Below is a small trained network, with its code and all its weights. Each question gives an input and a class and asks what happens when units are switched off, that is, made to give their printed mean instead of their output.

import numpy as np


def w(rows, s, z=0):
    codes = np.array(rows[::2]) - 128.0
    scale = np.full(codes.shape[1], s)
    scale[-1] = z or s
    return codes * scale


def f(y):
    return np.maximum(y, 0)


def log_softmax(a):
    a = a - a.max(-1, keepdims=True)
    return a - np.log(np.exp(a).sum(-1, keepdims=True))


def net(x, mask):
    res = np.array(x, float).reshape(1, 7) / 4 @ E
    y = f(res @ A[0][:, :-1].T + A[0][:, -1])
    res = res + np.where(mask, y, B[0][:, -1]) @ B[0][:, :-1]
    return log_softmax(res[-1] @ U[:, :-1].T + U[:, -1])


A, B = {}, {}
E = w([
[97,93,201,194,110,45],'x0',
[135,122,129,133,122,128],'x1',
[181,206,116,95,77,39],'x2',
[132,127,125,126,127,130],'x3',
[157,34,174,27,138,89],'x4',
[38,82,1,121,71,80],'x5',
[192,96,57,165,212,72],'x6',
],0.0082)
A[0] = w([
[171,143,54,141,204,133,171],'N0',
[149,86,134,35,162,114,126],'N1',
[94,102,52,100,79,106,103],'N2',
[128,190,125,229,117,178,105],'N3',
[85,170,116,195,128,127,99],'N4',
[201,200,118,141,61,94,129],'N5',
[63,125,82,113,58,105,170],'N6',
[67,71,42,120,83,79,68],'N7',
[198,126,98,159,182,83,105],'N8',
[112,79,127,156,198,160,111],'N9',
[109,39,113,148,137,228,143],'N10',
[128,39,132,56,118,114,85],'N11',
[92,210,102,197,181,133,108],'N12',
[130,137,227,176,161,94,124],'N13',
[141,174,136,141,66,47,137],'N14',
[189,189,192,98,202,153,88],'N15',
[113,128,164,120,14,167,81],'N16',
[121,55,151,172,132,170,107],'N17',
[58,72,194,203,100,34,146],'N18',
[177,178,93,57,106,48,133],'N19',
[162,58,178,30,103,77,113],'N20',
[115,92,163,47,149,56,102],'N21',
[28,102,53,106,135,67,74],'N22',
[155,153,176,96,143,192,135],'N23',
[25,195,210,91,7,207,105],'N24',
[160,43,135,98,101,158,103],'N25',
[47,53,73,137,54,139,110],'N26',
[190,115,73,205,255,69,83],'N27',
[148,71,160,83,129,118,97],'N28',
[79,88,161,152,200,175,100],'N29',
[191,118,217,158,159,156,85],'N30',
[78,66,61,126,49,60,144],'N31',
[150,112,57,130,212,60,106],'N32',
[110,105,157,169,83,95,182],'N33',
[79,48,137,189,159,205,82],'N34',
[137,177,90,34,106,210,181],'N35',
[197,175,136,86,88,94,126],'N36',
[115,54,198,39,196,96,114],'N37',
[113,136,134,118,92,141,254],'N38',
[111,82,156,56,182,99,90],'N39',
],0.008,0.0083)
B[0] = w([
[135,19,134,127,123,138,227],'N0',
[123,122,61,226,89,169,193],'N1',
[198,156,205,94,135,177,201],'N2',
[111,163,61,204,86,209,196],'N3',
[128,142,44,185,74,188,169],'N4',
[66,171,86,93,147,117,200],'N5',
[203,132,175,103,177,168,234],'N6',
[163,188,194,108,118,171,214],'N7',
[96,75,193,73,82,104,190],'N8',
[51,150,158,52,120,53,178],'N9',
[55,213,115,48,178,35,209],'N10',
[130,157,77,174,101,185,179],'N11',
[141,117,80,173,57,161,190],'N12',
[230,119,140,115,210,163,193],'N13',
[49,139,99,100,161,87,203],'N14',
[182,180,182,115,117,145,205],'N15',
[133,80,160,71,76,64,169],'N16',
[79,191,106,81,149,64,169],'N17',
[149,78,71,169,231,121,233],'N18',
[33,181,94,95,175,89,222],'N19',
[87,158,79,195,93,159,211],'N20',
[115,149,87,161,99,163,187],'N21',
[189,186,196,95,101,202,210],'N22',
[184,115,183,126,161,136,195],'N23',
[119,16,161,99,56,81,236],'N24',
[100,146,79,161,121,141,162],'N25',
[214,168,188,114,139,144,220],'N26',
[129,66,197,124,34,75,226],'N27',
[121,145,91,187,81,158,165],'N28',
[93,180,119,65,120,83,178],'N29',
[166,169,153,91,114,182,195],'N30',
[162,162,180,122,155,165,254],'N31',
[105,69,200,105,92,115,205],'N32',
[119,66,124,145,205,142,200],'N33',
[64,220,116,65,93,64,191],'N34',
[139,3,75,135,216,123,236],'N35',
[70,178,111,78,164,94,194],'N36',
[118,165,68,182,83,184,208],'N37',
[107,56,118,192,195,142,250],'N38',
[118,144,92,166,88,158,170],'N39',
],0.0058,0.0083)
U = w([
[230,207,198,92,128,179,97],'0',
[95,168,51,216,7,186,88],'1',
[25,215,109,48,149,61,84],'2',
[125,88,115,125,179,144,255],'3',
[112,23,182,93,6,91,95],'4',
[151,59,87,130,247,145,126],'5',
],0.011,0.0089)

Each question gives the input, the list of numbers given to net, and the class t.
The units are the neurons (one row each of A and B). Each row of codes is followed by its name. A weight is (code - 128) times the scale printed after its matrix; where a second scale follows, it is the last column's (A, B and U).
mask holds one flag per neuron, in row order. A switched-off neuron (its flag False) gives its mean, the last column of its row in B, instead of its output. The means were averaged over made-up inputs and are rounded, as every weight is.
A unit's drop is (log p(t) with every unit on - log p(t) with that unit switched off) / (log p(t) with every unit on - log p(t) with every unit switched off).
The circuit of an input: a set's keep is (log p(t) with only the set's units on - log p(t) with every unit switched off) / (log p(t) with every unit on - log p(t) with every unit switched off). Starting from the 12 units with the biggest drops (on a tie, the unit counted first), units are removed one at a time, each time the one whose removal leaves the highest keep (on an exact tie, the one counted first), for as long as the keep stays at least 0.8.
units of the circuit, in order: the units of the circuit, biggest drop first
unit that matters most: the unit with the biggest drop
k most important neurons: the k neurons with the biggest drops, biggest first
drop of u: that unit's drop, to one decimal
input [8,-7,5,6,-2,-3,4], class 5: units of the circuit, in order -> (N18 N13)
input [-7,-8,-5,5,-7,-4,-2], class 1: units of the circuit, in order -> (N3)
input [5,2,-7,-7,-3,3,0], class 2: units of the circuit, in order -> (N34 N10)
input [-4,4,-4,4,-3,-7,7], class 0: 3 most important neurons -> (N15 N24 N30)
input [7,3,5,4,2,-3,2], class 5: 2 most important neurons -> (N18 N13)
input [8,-5,-2,6,-3,2,-6], class 5: units of the circuit, in order -> (N18 N33)
input [8,1,4,-3,4,-4,1], class 5: units of the circuit, in order -> (N18 N13)
input [-5,-7,-8,-5,-6,5,4], class 2: units of the circuit, in order -> (N10 N34)
input [-8,-6,8,-4,8,6,-8], class 1: 2 most important neurons -> (N20 N1)
input [4,3,-7,-6,-5,-2,-1], class 2: 2 most important neurons -> (N34 N10)
input [6,-3,6,4,1,7,8], class 4: 4 most important neurons -> (N27 N32 N8 N13)
input [8,6,2,1,3,8,7], class 0: 2 most important neurons -> (N22 N7)
input [-4,7,-4,8,-4,-5,-6], class 3: 2 most important neurons -> (N35 N27)
input [5,-7,2,3,5,3,-4], class 1: unit that matters most -> N20
input [-6,-3,0,8,-5,-1,-4], class 3: 2 most important neurons -> (N35 N18)
input [8,-8,3,-4,-5,8,3], class 0: 2 most important neurons -> (N22 N7)
input [-4,6,8,-1,6,-7,0], class 2: 3 most important neurons -> (N19 N36 N5)
input [6,-3,-8,1,2,-8,3], class 0: 2 most important neurons -> (N13 N30)
input [2,1,8,-2,6,-7,7], class 2: units of the circuit, in order -> (N19 N36)
input [-6,-1,-2,-6,6,-6,-8], class 4: unit that matters most -> N24
input [-8,2,-3,-5,1,8,-2], class 0: drop of N26 -> 0.1
input [4,1,5,-4,-8,-4,8], class 1: drop of N0 -> -0.1
